Here is a tiny trained network, its code and every weight. The questions are about switching its units off for an input and a target symbol, where a switched-off unit gives its printed mean instead of its output.

import numpy as np


def w(rows, s, z=0):
    codes = np.array(rows[::2]) - 128.0
    scale = np.full(codes.shape[1], s)
    scale[-1] = z or s
    return codes * scale


def f(y):
    return np.maximum(y, 0)


def softmax(a):
    e = np.exp(a - a.max(-1, keepdims=True))
    return e / e.sum(-1, keepdims=True)


def log_softmax(a):
    a = a - a.max(-1, keepdims=True)
    return a - np.log(np.exp(a).sum(-1, keepdims=True))


def net(x, mask):
    ids = ['βδζπτφω'.index(c) for c in x.split()]
    T = len(ids)
    res = E[ids] + P[:T]
    u = 0
    for l in range(3):
        r = res
        for j in range(2):
            rows = slice(2 * j, 2 * j + 2)
            q, k, v = (r @ M[l][rows].T for M in (Q, K, V))
            z = softmax(np.where(np.tri(T) > 0, q @ k.T / 2**0.5, -1e9)) @ v
            o = O[l][rows]
            res = res + np.where(mask[u + j], z, o[:, -1]) @ o[:, :-1]
        u += 2
        y = f(res @ A[l][:, :-1].T + A[l][:, -1])
        res = res + np.where(mask[u : u + 4], y, B[l][:, -1]) @ B[l][:, :-1]
        u += 4
    return log_softmax(res[-1] @ U[:, :-1].T + U[:, -1])


Q, K, V, O, A, B = {}, {}, {}, {}, {}, {}
E = w([
[105,80,195,151],'β',
[207,84,127,186],'δ',
[211,202,41,205],'ζ',
[207,85,136,189],'π',
[201,85,131,191],'τ',
[170,53,48,186],'φ',
[57,185,243,64],'ω',
],0.011)
P = w([
[245,192,180,204],'0',
[201,76,101,104],'1',
[145,90,123,129],'2',
[123,113,126,158],'3',
[111,126,125,175],'4',
[96,140,126,202],'5',
],0.012)
Q[0] = w([
[156,18,138,204],'L0H0',
[110,12,160,155],'L0H0',
[54,130,92,165],'L0H1',
[170,210,129,183],'L0H1',
],0.011)
K[0] = w([
[100,80,99,249],'L0H0',
[150,2,191,222],'L0H0',
[190,43,162,126],'L0H1',
[62,117,71,26],'L0H1',
],0.0083)
V[0] = w([
[59,64,186,143],'L0H0',
[139,232,172,2],'L0H0',
[70,100,99,185],'L0H1',
[156,137,161,147],'L0H1',
],0.0086)
O[0] = w([
[205,75,134,125,61],'L0H0',
[35,87,114,254,3],'L0H0',
[171,169,82,54,63],'L0H1',
[196,169,229,117,221],'L0H1',
],0.0085,0.0048)
A[0] = w([
[156,137,149,203,25],'L0N0',
[119,137,38,17,3],'L0N1',
[1,223,18,126,69],'L0N2',
[34,164,250,34,152],'L0N3',
],0.0079,0.0059)
B[0] = w([
[155,101,70,79,160],'L0N0',
[32,241,157,177,137],'L0N1',
[121,62,252,116,140],'L0N2',
[189,225,133,111,255],'L0N3',
],0.014,0.0054)
Q[1] = w([
[168,111,86,105],'L1H0',
[235,156,114,244],'L1H0',
[23,129,136,92],'L1H1',
[80,155,10,128],'L1H1',
],0.011)
K[1] = w([
[149,138,95,83],'L1H0',
[75,140,4,145],'L1H0',
[124,221,187,76],'L1H1',
[114,165,137,52],'L1H1',
],0.012)
V[1] = w([
[156,120,71,249],'L1H0',
[118,163,139,144],'L1H0',
[114,99,190,130],'L1H1',
[87,80,101,51],'L1H1',
],0.011)
O[1] = w([
[149,229,65,2,160],'L1H0',
[154,184,53,210,155],'L1H0',
[135,123,57,113,112],'L1H1',
[213,125,87,225,10],'L1H1',
],0.0072,0.012)
A[1] = w([
[128,106,86,98,116],'L1N0',
[70,141,125,184,96],'L1N1',
[43,14,162,103,5],'L1N2',
[3,35,20,199,5],'L1N3',
],0.029)
B[1] = w([
[192,117,107,165,245],'L1N0',
[171,138,128,234,206],'L1N1',
[201,48,55,8,128],'L1N2',
[255,238,14,19,128],'L1N3',
],0.028,0.0011)
Q[2] = w([
[126,193,178,38],'L2H0',
[142,27,134,56],'L2H0',
[161,10,97,229],'L2H1',
[162,247,56,96],'L2H1',
],0.011)
K[2] = w([
[192,163,175,108],'L2H0',
[138,22,96,149],'L2H0',
[148,246,255,93],'L2H1',
[84,152,11,137],'L2H1',
],0.013)
V[2] = w([
[151,61,23,51],'L2H0',
[135,90,170,15],'L2H0',
[125,140,254,103],'L2H1',
[110,184,143,161],'L2H1',
],0.0071)
O[2] = w([
[78,254,202,114,2],'L2H0',
[179,193,54,232,248],'L2H0',
[137,87,216,125,208],'L2H1',
[196,207,138,142,157],'L2H1',
],0.008,0.0081)
A[2] = w([
[6,135,152,124,2],'L2N0',
[38,197,184,145,156],'L2N1',
[138,169,81,126,196],'L2N2',
[220,116,139,141,74],'L2N3',
],0.013,0.015)
B[2] = w([
[187,116,171,254,128],'L2N0',
[180,120,59,97,149],'L2N1',
[99,73,134,145,253],'L2N2',
[117,162,92,110,239],'L2N3',
],0.018,0.014)
U = w([
[224,180,150,59,147],'β',
[143,164,122,151,77],'δ',
[146,148,152,219,123],'ζ',
[129,166,130,156,93],'π',
[125,165,124,153,93],'τ',
[172,139,96,141,57],'φ',
[124,42,254,204,248],'ω',
],0.0088,0.014)

Each question gives the input, a string of symbols that net reads in full, and the target symbol t.
The units are the heads (2 rows each of Q, K, V and O) and the neurons (one row each of A and B). Each row of codes is followed by its name. A weight is (code - 128) times the scale printed after its matrix; where a second scale follows, it is the last column's (O, A, B and U).
mask holds one flag per unit, layer by layer, with each layer's heads first. A switched-off unit (its flag False) gives its mean, the last column of its rows in O or B, instead of its output. The means were averaged over made-up inputs and are rounded, as every weight is.
A unit's drop is (log p(t) with every unit on - log p(t) with that unit switched off) / (log p(t) with every unit on - log p(t) with every unit switched off).
unit that matters most: the unit with the biggest drop
k most important neurons: the k neurons with the biggest drops, biggest first
k most important neurons of layer l: the k neurons of layer l with the biggest drops, biggest first
which heads matter: for each layer, one digit per head in row order, 1 if its drop is at least 0.15 and else 0, layers parted by /
drop when u is switched off: that unit's drop, to one decimal
input δ ω ω φ β ω, target ζ: unit that matters most : L1N1
input φ ω φ τ β π, target β: which heads matter : 10 / 11 / 01
input δ ζ ω ω ζ, target ω: 3 most important neurons : (L0N2 L2N3 L2N2)
input ω ω φ τ φ, target ω: 2 most important neurons : (L0N1 L2N3)
input ω φ β, target β: 2 most important neurons : (L2N2 L2N3)
input ω β φ ω ω, target ζ: 3 most important neurons : (L0N0 L1N1 L2N3)
input φ ω φ, target ω: which heads matter : 10 / 10 / 00
input β δ ω τ ζ, target φ: 3 most important neurons : (L0N3 L1N0 L2N3)
input ω τ β π φ, target β: 4 most important neurons : (L1N0 L0N3 L2N3 L2N2)
input φ ω ω, target ω: which heads matter : 11 / 10 / 10
input ζ τ ω ω ω δ, target φ: 2 most important neurons : (L0N3 L0N0)
input ω φ β ω φ τ, target β: 3 most important neurons : (L2N2 L2N3 L0N3)
input φ ω φ β φ τ, target β: 2 most important neurons of layer 2 : (L2N2 L2N3)
input β π ω δ τ φ, target β: unit that matters most : L1N0
input τ φ φ ζ, target ω: 3 most important neurons of layer 2 : (L2N2 L2N3 L2N1)
input ω ω φ ω δ, target β: 2 most important neurons : (L2N2 L2N3)
input ω φ ω, target ω: drop when L2H1 is switched off : 0.1
input ζ ζ π ω β, target β: drop when L1H1 is switched off : 0.2
input ω ω φ φ δ, target β: drop when L2N2 is switched off : 0.8
